Below are the code and all the weights of a small trained network. Each question names an input and a target symbol and asks about switching units off, where a switched-off unit gives its printed mean instead of its output.

import numpy as np


def w(rows, s, z=0):
    codes = np.array(rows[::2]) - 128.0
    scale = np.full(codes.shape[1], s)
    scale[-1] = z or s
    return codes * scale


def norm(h):
    return h / np.sqrt((h * h).mean(-1, keepdims=True) + 1e-5)


def f(y):
    return y / 2 * (1 + np.tanh(0.7978845608 * (y + 0.044715 * y**3)))


def softmax(a):
    e = np.exp(a - a.max(-1, keepdims=True))
    return e / e.sum(-1, keepdims=True)


def log_softmax(a):
    a = a - a.max(-1, keepdims=True)
    return a - np.log(np.exp(a).sum(-1, keepdims=True))


def net(x, mask):
    ids = ['ΓΔΞΩηφ'.index(c) for c in x.split()]
    T = len(ids)
    res = E[ids] + P[:T]
    u = 0
    for l in range(3):
        q, k, v = (norm(res) @ M[l].T for M in (Q, K, V))
        z = softmax(np.where(np.tri(T) > 0, q @ k.T / 3**0.5, -1e9)) @ v
        res = res + np.where(mask[u], z, O[l][:, -1]) @ O[l][:, :-1]
        u += 1
        y = f(norm(res) @ A[l][:, :-1].T + A[l][:, -1])
        res = res + np.where(mask[u : u + 8], y, B[l][:, -1]) @ B[l][:, :-1]
        u += 8
    return log_softmax(norm(res)[-1] @ U[:, :-1].T + U[:, -1])


Q, K, V, O, A, B = {}, {}, {}, {}, {}, {}
E = w([
[92,60,87],'Γ',
[146,35,164],'Δ',
[170,2,139],'Ξ',
[117,179,92],'Ω',
[162,160,153],'η',
[104,97,184],'φ',
],0.018)
P = w([
[130,93,109],'0',
[65,170,182],'1',
[66,178,162],'2',
[59,163,195],'3',
[55,157,210],'4',
[46,145,255],'5',
[60,167,169],'6',
],0.0063)
Q[0] = w([
[27,105,118],'0.h1',
[93,135,179],'0.h1',
[200,207,2],'0.h1',
],0.0096)
K[0] = w([
[46,143,129],'0.h1',
[172,2,152],'0.h1',
[147,216,48],'0.h1',
],0.008)
V[0] = w([
[174,3,247],'0.h1',
[235,247,83],'0.h1',
[102,69,248],'0.h1',
],0.0037)
O[0] = w([
[96,143,147,255],'0.h1',
[58,43,51,4],'0.h1',
[41,254,77,225],'0.h1',
],0.0039,0.0043)
A[0] = w([
[37,50,65,135],'0.n1',
[127,124,182,119],'0.n2',
[195,2,97,103],'0.n3',
[130,151,203,173],'0.n4',
[135,34,106,5],'0.n5',
[102,145,135,155],'0.n6',
[52,82,112,126],'0.n7',
[101,45,217,93],'0.n8',
],0.0099,0.0016)
B[0] = w([
[35,112,145,182],'0.n1',
[126,105,70,168],'0.n2',
[165,2,157,188],'0.n3',
[187,80,44,193],'0.n4',
[177,137,125,160],'0.n5',
[191,155,131,145],'0.n6',
[66,161,141,173],'0.n7',
[179,53,120,255],'0.n8',
],0.0096,0.0073)
Q[1] = w([
[2,34,109],'1.h1',
[42,107,126],'1.h1',
[104,182,175],'1.h1',
],0.01)
K[1] = w([
[2,155,189],'1.h1',
[58,110,45],'1.h1',
[92,186,215],'1.h1',
],0.0087)
V[1] = w([
[162,178,92],'1.h1',
[236,72,2],'1.h1',
[52,130,227],'1.h1',
],0.0081)
O[1] = w([
[124,218,186,5],'1.h1',
[88,132,246,251],'1.h1',
[120,254,41,131],'1.h1',
],0.0068,0.0025)
A[1] = w([
[190,144,69,146],'1.n1',
[108,97,175,169],'1.n2',
[77,61,196,124],'1.n3',
[221,133,104,99],'1.n4',
[154,151,115,131],'1.n5',
[1,102,117,204],'1.n6',
[153,56,164,211],'1.n7',
[130,233,107,5],'1.n8',
],0.0089,0.0016)
B[1] = w([
[191,32,255,119],'1.n1',
[134,154,19,179],'1.n2',
[78,135,84,225],'1.n3',
[70,213,184,131],'1.n4',
[211,69,180,117],'1.n5',
[156,159,225,192],'1.n6',
[233,142,170,253],'1.n7',
[65,159,116,142],'1.n8',
],0.0067,0.0057)
Q[2] = w([
[196,173,101],'2.h1',
[248,150,162],'2.h1',
[111,90,125],'2.h1',
],0.017)
K[2] = w([
[193,97,99],'2.h1',
[106,2,247],'2.h1',
[74,137,93],'2.h1',
],0.0099)
V[2] = w([
[121,62,254],'2.h1',
[130,103,86],'2.h1',
[35,135,24],'2.h1',
],0.01)
O[2] = w([
[112,203,72,254],'2.h1',
[243,136,121,134],'2.h1',
[47,149,180,78],'2.h1',
],0.011,0.0073)
A[2] = w([
[225,131,101,253],'2.n1',
[161,211,170,174],'2.n2',
[86,204,101,82],'2.n3',
[59,66,44,137],'2.n4',
[192,118,108,196],'2.n5',
[76,181,201,96],'2.n6',
[27,173,132,199],'2.n7',
[78,9,54,226],'2.n8',
],0.012,0.0035)
B[2] = w([
[60,149,123,244],'2.n1',
[151,2,194,150],'2.n2',
[148,60,149,148],'2.n3',
[95,149,183,152],'2.n4',
[86,158,109,198],'2.n5',
[177,94,84,156],'2.n6',
[236,191,164,182],'2.n7',
[119,193,191,203],'2.n8',
],0.0098,0.011)
U = w([
[116,38,191,211],'Γ',
[253,120,168,229],'Δ',
[174,116,133,138],'Ξ',
[22,149,231,196],'Ω',
[47,188,30,110],'η',
[203,173,67,2],'φ',
],0.014,0.0025)

Each question gives the input, a string of symbols that net reads in full, and the target symbol t.
The units are the heads (3 rows each of Q, K, V and O) and the neurons (one row each of A and B). Each row of codes is followed by its name. A weight is (code - 128) times the scale printed after its matrix; where a second scale follows, it is the last column's (O, A, B and U).
mask holds one flag per unit, layer by layer, with each layer's heads first. A switched-off unit (its flag False) gives its mean, the last column of its rows in O or B, instead of its output. The means were averaged over made-up inputs and are rounded, as every weight is.
A unit's drop is (log p(t) with every unit on - log p(t) with that unit switched off) / (log p(t) with every unit on - log p(t) with every unit switched off).
The circuit of an input: a set's keep is (log p(t) with only the set's units on - log p(t) with every unit switched off) / (log p(t) with every unit on - log p(t) with every unit switched off). Starting from the 12 units with the biggest drops (on a tie, the unit counted first), units are removed one at a time, each time the one whose removal leaves the highest keep (on an exact tie, the one counted first), for as long as the keep stays at least 0.8.
units of the circuit, in order: the units of the circuit, biggest drop first
unit that matters most: the unit with the biggest drop
k most important neurons: the k neurons with the biggest drops, biggest first
top k neurons in layer l: the k neurons of layer l with the biggest drops, biggest first
drop when u is switched off: that unit's drop, to one decimal
input φ Δ φ Δ, target φ: units of the circuit, in order => [2.h1]
input η φ φ η Γ η, target η: units of the circuit, in order => [2.n1; 2.n7; 0.n4; 2.n8]
input η φ φ Ω φ Δ, target η: units of the circuit, in order => [1.h1; 2.n7; 0.n3]
input Ω Ξ η, target Ω: 2 most important neurons => [0.n4; 0.n1]
input Ω η η, target Ω: top 2 neurons in layer 0 => [0.n4; 0.n8]
input Ω Ξ Ξ Δ, target Ω: 4 most important neurons => [1.n6; 1.n7; 2.n8; 2.n7]
input φ Δ φ φ Ω η, target φ: top 2 neurons in layer 2 => [2.n8; 2.n2]
input Γ Γ Δ Ξ η, target Γ: 2 most important neurons => [2.n2; 2.n7]
input φ Ω Γ Γ Δ η, target φ: 4 most important neurons => [0.n1; 0.n4; 1.n7; 2.n8]
input Ω Ξ η Δ, target Ω: 4 most important neurons => [1.n6; 1.n7; 2.n8; 0.n8]
input η Γ Ω η Ξ η, target η: 4 most important neurons => [1.n6; 0.n7; 0.n4; 2.n1]
input Γ Ω Δ Γ η Γ η, target Γ: top 3 neurons in layer 0 => [0.n3; 0.n8; 0.n4]
input φ φ φ φ Ξ η Δ, target φ: 3 most important neurons => [1.n7; 0.n8; 2.n2]
input φ Ξ φ φ η Ξ Ω, target Δ: unit that matters most => 2.n7
input η Ξ Γ Ω Δ, target η: top 4 neurons in layer 2 => [2.n7; 2.n1; 2.n2; 2.n5]
input Γ Γ Ξ Ω, target Δ: drop when 2.n7 is switched off => 0.2
input Δ Δ Δ φ Δ φ, target η: drop when 2.h1 is switched off => 0.1
input Ω η φ φ, target η: drop when 0.n1 is switched off => 0.1
